Here is a tiny trained network, its code and every weight. The questions are about switching its units off for an input and a class, where a switched-off unit gives its printed mean instead of its output.

import numpy as np


def w(rows, s, z=0):
    codes = np.array(rows[::2]) - 128.0
    scale = np.full(codes.shape[1], s)
    scale[-1] = z or s
    return codes * scale


def f(y):
    return y / 2 * (1 + np.tanh(0.7978845608 * (y + 0.044715 * y**3)))


def log_softmax(a):
    a = a - a.max(-1, keepdims=True)
    return a - np.log(np.exp(a).sum(-1, keepdims=True))


def net(x, mask):
    res = np.array(x, float).reshape(1, 7) / 4 @ E
    y = f(res @ A[0][:, :-1].T + A[0][:, -1])
    res = res + np.where(mask, y, B[0][:, -1]) @ B[0][:, :-1]
    return log_softmax(res[-1] @ U[:, :-1].T + U[:, -1])


A, B = {}, {}
E = w([
[142,130,135,137,142,120,122],'x0',
[128,121,140,113,121,146,127],'x1',
[136,120,147,110,121,138,127],'x2',
[17,108,184,125,252,114,179],'x3',
[122,147,107,152,137,111,136],'x4',
[169,47,161,166,93,70,238],'x5',
[78,119,237,254,45,145,58],'x6',
],0.0073)
A[0] = w([
[208,19,119,95,75,77,54,131],'neuron 0',
[185,161,121,119,67,125,122,39],'neuron 1',
[164,138,40,76,164,188,182,54],'neuron 2',
[114,43,164,186,103,158,68,20],'neuron 3',
[117,83,161,121,238,117,130,55],'neuron 4',
[100,177,105,117,151,179,83,62],'neuron 5',
[144,131,186,216,83,93,105,235],'neuron 6',
[2,121,149,143,178,115,127,101],'neuron 7',
[75,48,131,129,183,147,147,34],'neuron 8',
[173,178,116,45,162,99,155,24],'neuron 9',
[144,154,78,113,39,164,156,81],'neuron 10',
[128,138,130,128,173,186,84,38],'neuron 11',
[53,158,201,206,86,189,67,149],'neuron 12',
[120,185,108,133,153,88,69,188],'neuron 13',
[202,125,107,190,202,88,137,215],'neuron 14',
[70,171,109,109,99,152,151,4],'neuron 15',
[128,62,139,141,87,105,196,115],'neuron 16',
[153,146,129,143,115,156,155,2],'neuron 17',
[188,156,114,102,72,135,92,102],'neuron 18',
[176,82,45,61,243,169,132,122],'neuron 19',
[150,107,78,44,158,121,139,51],'neuron 20',
[148,136,92,80,166,100,141,30],'neuron 21',
[80,154,170,83,221,116,181,72],'neuron 22',
[109,118,158,159,40,27,244,163],'neuron 23',
[53,147,119,133,115,149,21,101],'neuron 24',
[113,211,127,73,131,176,59,36],'neuron 25',
[194,137,76,140,85,138,102,52],'neuron 26',
[186,178,83,124,36,99,113,34],'neuron 27',
[62,100,192,164,168,162,123,99],'neuron 28',
[51,214,103,85,170,213,57,85],'neuron 29',
[116,134,82,124,140,253,121,190],'neuron 30',
[161,20,111,151,130,100,151,19],'neuron 31',
[200,190,100,153,79,119,138,61],'neuron 32',
[78,89,115,101,48,78,192,43],'neuron 33',
],0.008,0.0032)
B[0] = w([
[96,99,152,75,147,170,167,188],'neuron 0',
[75,116,142,178,180,179,131,159],'neuron 1',
[109,96,150,134,77,61,50,192],'neuron 2',
[130,121,121,147,142,24,64,176],'neuron 3',
[69,81,90,166,206,171,112,174],'neuron 4',
[166,125,201,78,227,117,184,166],'neuron 5',
[128,119,68,72,78,100,108,230],'neuron 6',
[90,82,99,155,131,175,140,205],'neuron 7',
[101,125,142,156,207,173,109,158],'neuron 8',
[179,115,136,144,85,72,59,171],'neuron 9',
[88,140,87,160,160,182,63,166],'neuron 10',
[178,128,222,150,181,127,174,142],'neuron 11',
[152,66,85,95,49,60,87,254],'neuron 12',
[159,156,122,64,148,113,198,172],'neuron 13',
[122,139,74,84,77,139,231,160],'neuron 14',
[202,153,201,180,140,125,48,120],'neuron 15',
[156,224,217,67,191,112,190,172],'neuron 16',
[156,123,188,173,177,127,65,115],'neuron 17',
[126,142,87,156,177,195,148,181],'neuron 18',
[113,78,112,134,16,64,94,228],'neuron 19',
[142,104,165,175,63,40,67,177],'neuron 20',
[191,80,162,170,68,83,95,154],'neuron 21',
[98,36,117,164,140,184,136,196],'neuron 22',
[177,175,152,35,190,96,183,212],'neuron 23',
[183,166,153,74,141,53,149,198],'neuron 24',
[181,189,185,128,197,121,188,187],'neuron 25',
[54,99,112,221,147,200,158,171],'neuron 26',
[64,83,115,182,232,186,150,187],'neuron 27',
[75,54,105,132,121,142,121,189],'neuron 28',
[108,215,160,90,197,137,118,230],'neuron 29',
[144,145,112,90,138,134,145,179],'neuron 30',
[163,156,254,112,185,96,162,148],'neuron 31',
[129,108,142,147,173,194,149,167],'neuron 32',
[177,157,218,138,195,110,137,142],'neuron 33',
],0.006,0.0081)
U = w([
[164,219,211,95,206,97,177,94],'0',
[136,87,125,191,65,62,77,1],'1',
[69,71,128,254,176,253,137,19],'2',
[102,134,90,79,107,144,165,255],'3',
],0.0073,0.0027)

Each question gives the input, the list of numbers given to net, and the class t.
The units are the neurons (one row each of A and B). Each row of codes is followed by its name. A weight is (code - 128) times the scale printed after its matrix; where a second scale follows, it is the last column's (A, B and U).
mask holds one flag per neuron, in row order. A switched-off neuron (its flag False) gives its mean, the last column of its row in B, instead of its output. The means were averaged over made-up inputs and are rounded, as every weight is.
A unit's drop is (log p(t) with every unit on - log p(t) with that unit switched off) / (log p(t) with every unit on - log p(t) with every unit switched off).
The circuit of an input: a set's keep is (log p(t) with only the set's units on - log p(t) with every unit switched off) / (log p(t) with every unit on - log p(t) with every unit switched off). Starting from the 12 units with the biggest drops (on a tie, the unit counted first), units are removed one at a time, each time the one whose removal leaves the highest keep (on an exact tie, the one counted first), for as long as the keep stays at least 0.8.
units of the circuit, in order: the units of the circuit, biggest drop first
most important unit: the unit with the biggest drop
k most important neurons: the k neurons with the biggest drops, biggest first
drop when u is switched off: that unit's drop, to one decimal
input [5,-8,-6,4,2,4,7], class 3: most important unit -> neuron 23
input [-4,1,4,6,3,1,-5], class 2: units of the circuit, in order -> neuron 22; neuron 4
input [4,-5,3,-7,-3,-3,4], class 2: units of the circuit, in order -> neuron 27; neuron 26
input [-7,6,5,-4,1,-7,-8], class 1: units of the circuit, in order -> neuron 2; neuron 20
input [-2,3,0,-5,4,-6,5], class 0: units of the circuit, in order -> neuron 24; neuron 25
input [-7,-3,4,-6,-5,5,5], class 2: 4 most important neurons -> neuron 27; neuron 24; neuron 1; neuron 26
input [5,-6,3,-6,5,-6,-1], class 0: 4 most important neurons -> neuron 25; neuron 13; neuron 22; neuron 7
input [-6,-4,5,7,-2,8,6], class 0: 2 most important neurons -> neuron 23; neuron 16
input [-5,6,-7,5,4,3,8], class 1: 2 most important neurons -> neuron 12; neuron 3
input [-7,2,4,-4,7,2,-5], class 1: 2 most important neurons -> neuron 2; neuron 20
input [-6,-5,6,4,-4,-6,7], class 1: 2 most important neurons -> neuron 12; neuron 23
input [-4,0,-4,8,2,-6,-1], class 2: 3 most important neurons -> neuron 22; neuron 7; neuron 4
input [-2,1,-2,-7,-4,-6,-6], class 2: 2 most important neurons -> neuron 26; neuron 27
input [-1,5,8,3,8,-4,8], class 1: most important unit -> neuron 12
input [-5,-5,5,-3,1,-6,-1], class 0: drop when neuron 25 is switched off -> 0.1
input [8,4,-7,-4,2,0,-4], class 1: drop when neuron 7 is switched off -> 0.1
input [3,1,8,6,8,1,8], class 1: drop when neuron 12 is switched off -> 0.3
input [5,5,0,-6,-5,5,-5], class 2: drop when neuron 22 is switched off -> -0.1
